Below is a small trained network, with its code and all its weights. Each question gives an input and a class and asks what happens when units are switched off, that is, made to give their printed mean instead of their output.

import numpy as np


def w(rows, s, z=0):
    codes = np.array(rows[::2]) - 128.0
    scale = np.full(codes.shape[1], s)
    scale[-1] = z or s
    return codes * scale


def norm(h):
    return h / np.sqrt((h * h).mean(-1, keepdims=True) + 1e-5)


def f(y):
    return y / 2 * (1 + np.tanh(0.7978845608 * (y + 0.044715 * y**3)))


def log_softmax(a):
    a = a - a.max(-1, keepdims=True)
    return a - np.log(np.exp(a).sum(-1, keepdims=True))


def net(x, mask):
    res = np.array(x, float).reshape(1, 8) / 4 @ E
    u = 0
    for l in range(2):
        y = f(norm(res) @ A[l][:, :-1].T + A[l][:, -1])
        res = res + np.where(mask[u : u + 16], y, B[l][:, -1]) @ B[l][:, :-1]
        u += 16
    return log_softmax(norm(res)[-1] @ U[:, :-1].T + U[:, -1])


A, B = {}, {}
E = w([
[131,124,128,132,128,124,129,127,125],'x0',
[128,168,118,73,210,32,197,152,196],'x1',
[76,132,144,215,94,65,98,189,147],'x2',
[123,134,128,133,134,138,128,133,127],'x3',
[193,104,141,148,58,154,178,127,164],'x4',
[206,148,128,72,73,100,120,254,73],'x5',
[200,217,89,180,140,114,89,105,129],'x6',
[129,124,127,130,127,123,127,125,128],'x7',
],0.0065)
A[0] = w([
[106,204,81,89,189,75,187,176,175,48],'L0N0',
[101,112,93,82,163,32,36,102,106,90],'L0N1',
[126,152,149,195,9,74,170,143,209,78],'L0N2',
[192,112,123,148,36,196,224,155,234,166],'L0N3',
[85,126,171,200,96,72,71,184,207,72],'L0N4',
[176,35,103,10,191,211,127,98,108,137],'L0N5',
[51,56,233,99,109,113,172,166,139,131],'L0N6',
[218,110,114,44,114,131,87,236,76,176],'L0N7',
[46,164,114,62,193,84,42,126,38,76],'L0N8',
[69,96,159,206,106,93,137,233,149,99],'L0N9',
[175,117,83,173,134,115,254,139,196,102],'L0N10',
[143,162,155,166,212,133,193,157,180,41],'L0N11',
[92,89,72,155,149,169,130,21,209,135],'L0N12',
[221,150,153,53,147,159,193,39,110,104],'L0N13',
[139,174,133,150,27,181,42,88,126,103],'L0N14',
[195,222,70,191,155,82,109,110,148,1],'L0N15',
],0.006,0.0025)
B[0] = w([
[161,46,101,111,155,98,82,97,80,193],'L0N0',
[120,174,137,181,142,211,157,160,50,147],'L0N1',
[80,164,83,179,141,168,134,145,84,176],'L0N2',
[29,204,162,139,180,88,161,95,12,219],'L0N3',
[187,101,39,167,189,204,207,137,178,174],'L0N4',
[98,184,52,163,107,117,121,168,198,215],'L0N5',
[102,222,118,2,68,114,84,106,145,194],'L0N6',
[120,120,219,214,187,139,106,122,212,254],'L0N7',
[68,166,164,225,88,122,249,110,42,171],'L0N8',
[141,175,66,133,135,164,129,83,198,184],'L0N9',
[117,104,164,113,155,141,122,107,29,177],'L0N10',
[192,76,114,99,155,102,104,147,108,149],'L0N11',
[177,103,221,169,168,117,98,125,137,212],'L0N12',
[84,154,33,236,122,165,137,175,144,204],'L0N13',
[112,150,107,62,205,78,49,105,87,187],'L0N14',
[90,198,117,59,85,62,76,80,157,166],'L0N15',
],0.0067,0.0057)
A[1] = w([
[184,165,125,122,92,133,136,254,79,182],'L1N0',
[116,131,116,162,73,174,31,119,126,147],'L1N1',
[141,95,247,144,158,126,54,127,229,168],'L1N2',
[165,123,177,116,115,133,123,189,145,23],'L1N3',
[48,57,147,54,82,142,159,150,167,76],'L1N4',
[124,69,170,132,76,181,34,116,28,66],'L1N5',
[187,63,101,80,179,60,166,113,54,83],'L1N6',
[136,131,74,141,153,191,136,88,135,92],'L1N7',
[153,152,160,156,50,118,240,85,51,83],'L1N8',
[65,118,96,127,137,160,46,129,79,131],'L1N9',
[129,179,143,192,184,84,78,139,75,252],'L1N10',
[110,126,183,95,171,121,136,59,111,137],'L1N11',
[138,147,32,156,131,182,168,173,200,72],'L1N12',
[173,187,134,98,81,75,83,50,154,33],'L1N13',
[129,128,134,88,190,50,166,134,187,151],'L1N14',
[138,116,24,111,140,211,92,142,140,179],'L1N15',
],0.0079,0.0032)
B[1] = w([
[85,52,130,210,225,117,88,1,115,164],'L1N0',
[167,97,89,83,156,58,154,151,141,173],'L1N1',
[185,164,192,113,128,150,109,140,142,174],'L1N2',
[130,143,157,189,125,162,97,94,148,126],'L1N3',
[96,214,80,107,133,136,30,75,100,145],'L1N4',
[197,122,100,117,130,57,186,183,122,158],'L1N5',
[175,105,120,131,66,141,172,180,142,147],'L1N6',
[93,76,159,175,173,39,128,162,153,147],'L1N7',
[63,140,133,137,173,158,205,166,86,133],'L1N8',
[180,118,115,129,79,134,189,161,110,165],'L1N9',
[85,97,148,48,78,185,164,136,142,247],'L1N10',
[158,128,139,143,117,156,111,186,122,157],'L1N11',
[112,120,127,123,105,117,163,87,220,162],'L1N12',
[54,177,120,74,85,172,63,118,107,133],'L1N13',
[209,105,119,152,50,120,108,179,87,170],'L1N14',
[127,156,107,143,95,106,144,172,189,153],'L1N15',
],0.0089,0.011)
U = w([
[223,96,108,100,105,72,154,186,122,154],'0',
[98,121,54,193,154,110,150,103,219,87],'1',
[74,133,161,151,161,141,189,108,17,91],'2',
[169,87,253,169,190,132,52,79,152,81],'3',
[126,148,164,85,104,139,153,151,169,254],'4',
[97,185,93,60,102,122,49,90,130,90],'5',
],0.012,0.0075)

Each question gives the input, the list of numbers given to net, and the class t.
The units are the neurons (one row each of A and B). Each row of codes is followed by its name. A weight is (code - 128) times the scale printed after its matrix; where a second scale follows, it is the last column's (A, B and U).
mask holds one flag per neuron, layer by layer. A switched-off neuron (its flag False) gives its mean, the last column of its row in B, instead of its output. The means were averaged over made-up inputs and are rounded, as every weight is.
A unit's drop is (log p(t) with every unit on - log p(t) with that unit switched off) / (log p(t) with every unit on - log p(t) with every unit switched off).
The circuit of an input: a set's keep is (log p(t) with only the set's units on - log p(t) with every unit switched off) / (log p(t) with every unit on - log p(t) with every unit switched off). Starting from the 12 units with the biggest drops (on a tie, the unit counted first), units are removed one at a time, each time the one whose removal leaves the highest keep (on an exact tie, the one counted first), for as long as the keep stays at least 0.8.
circuit, biggest first: the units of the circuit, biggest drop first
unit that matters most: the unit with the biggest drop
k most important neurons of layer l: the k neurons of layer l with the biggest drops, biggest first
drop when u is switched off: that unit's drop, to one decimal
input [2,-3,-3,6,7,7,-2,-3], class 2: most important neuron of layer 0	[L0N3]
input [-6,-6,8,-4,8,2,-7,2], class 1: circuit, biggest first	[L0N9; L1N10]
input [0,6,7,5,4,-8,6,-4], class 3: circuit, biggest first	[L0N12; L0N13; L1N2]
input [3,2,8,5,6,7,-2,3], class 1: 3 most important neurons of layer 0	[L0N9; L0N4; L0N2]
input [-6,3,-6,-8,-3,4,8,-6], class 5: circuit, biggest first	[L0N15; L1N13]
input [-1,5,-8,8,8,7,0,5], class 1: 2 most important neurons of layer 0	[L0N13; L0N5]
input [4,-3,-3,-6,6,0,8,-7], class 5: circuit, biggest first	[L0N14; L1N13]
input [2,-5,-8,6,-6,-6,-2,4], class 1: 3 most important neurons of layer 0	[L0N5; L0N3; L0N7]
input [0,3,3,-4,-7,-8,4,-3], class 3: 3 most important neurons of layer 0	[L0N12; L0N3; L0N13]
input [-1,-5,4,-3,-4,6,7,-6], class 5: 4 most important neurons of layer 1	[L1N10; L1N13; L1N0; L1N14]
input [3,6,7,-5,-1,-3,-8,-4], class 5: 3 most important neurons of layer 0	[L0N6; L0N13; L0N5]
input [1,-5,3,-6,-4,0,-7,-7], class 5: circuit, biggest first	[L1N4; L0N6]
input [0,-2,-2,-2,-8,-4,8,-8], class 2: 3 most important neurons of layer 0	[L0N8; L0N1; L0N6]
input [1,5,1,0,4,2,-7,-1], class 5: unit that matters most	L0N6
input [-4,-4,-1,-3,-3,-3,3,4], class 0: 2 most important neurons of layer 0	[L0N7; L0N3]
input [-4,-1,5,4,-4,4,-3,-7], class 1: circuit, biggest first	[L0N9; L0N4]
input [0,-3,-5,-4,5,2,8,-7], class 5: circuit, biggest first	[L0N14; L1N13]
input [5,3,0,-6,5,-5,-3,-3], class 2: circuit, biggest first	[L0N3; L0N10]
input [3,-4,8,1,-6,8,-6,-8], class 1: 4 most important neurons of layer 0	[L0N9; L0N4; L0N12; L0N3]
input [-1,-5,-1,8,-2,-8,-4,-8], class 3: circuit, biggest first	[L0N12]
input [-3,5,-4,6,7,8,1,-6], class 3: 2 most important neurons of layer 0	[L0N7; L0N8]
input [-5,-7,-7,0,4,-6,-3,-6], class 0: 2 most important neurons of layer 0	[L0N7; L0N12]
input [3,-4,-7,-6,-7,6,2,-2], class 1: 2 most important neurons of layer 0	[L0N5; L0N3]
input [6,-8,-5,-4,2,-8,3,-3], class 0: 4 most important neurons of layer 1	[L1N5; L1N1; L1N0; L1N9]
input [5,-6,0,2,-1,-4,7,3], class 5: 2 most important neurons of layer 1	[L1N13; L1N14]
input [-3,-7,-1,-8,-2,-6,-5,-2], class 0: drop when L0N7 is switched off	0.3
input [8,-2,-2,0,-8,2,2,7], class 2: drop when L1N2 is switched off	0.0
input [5,-5,-7,0,7,8,5,2], class 3: circuit, biggest first	[L1N0]
input [-7,-1,5,6,-7,-5,-3,4], class 2: drop when L1N12 is switched off	0.1
input [4,8,-4,4,1,2,-6,-8], class 0: drop when L1N14 is switched off	0.3
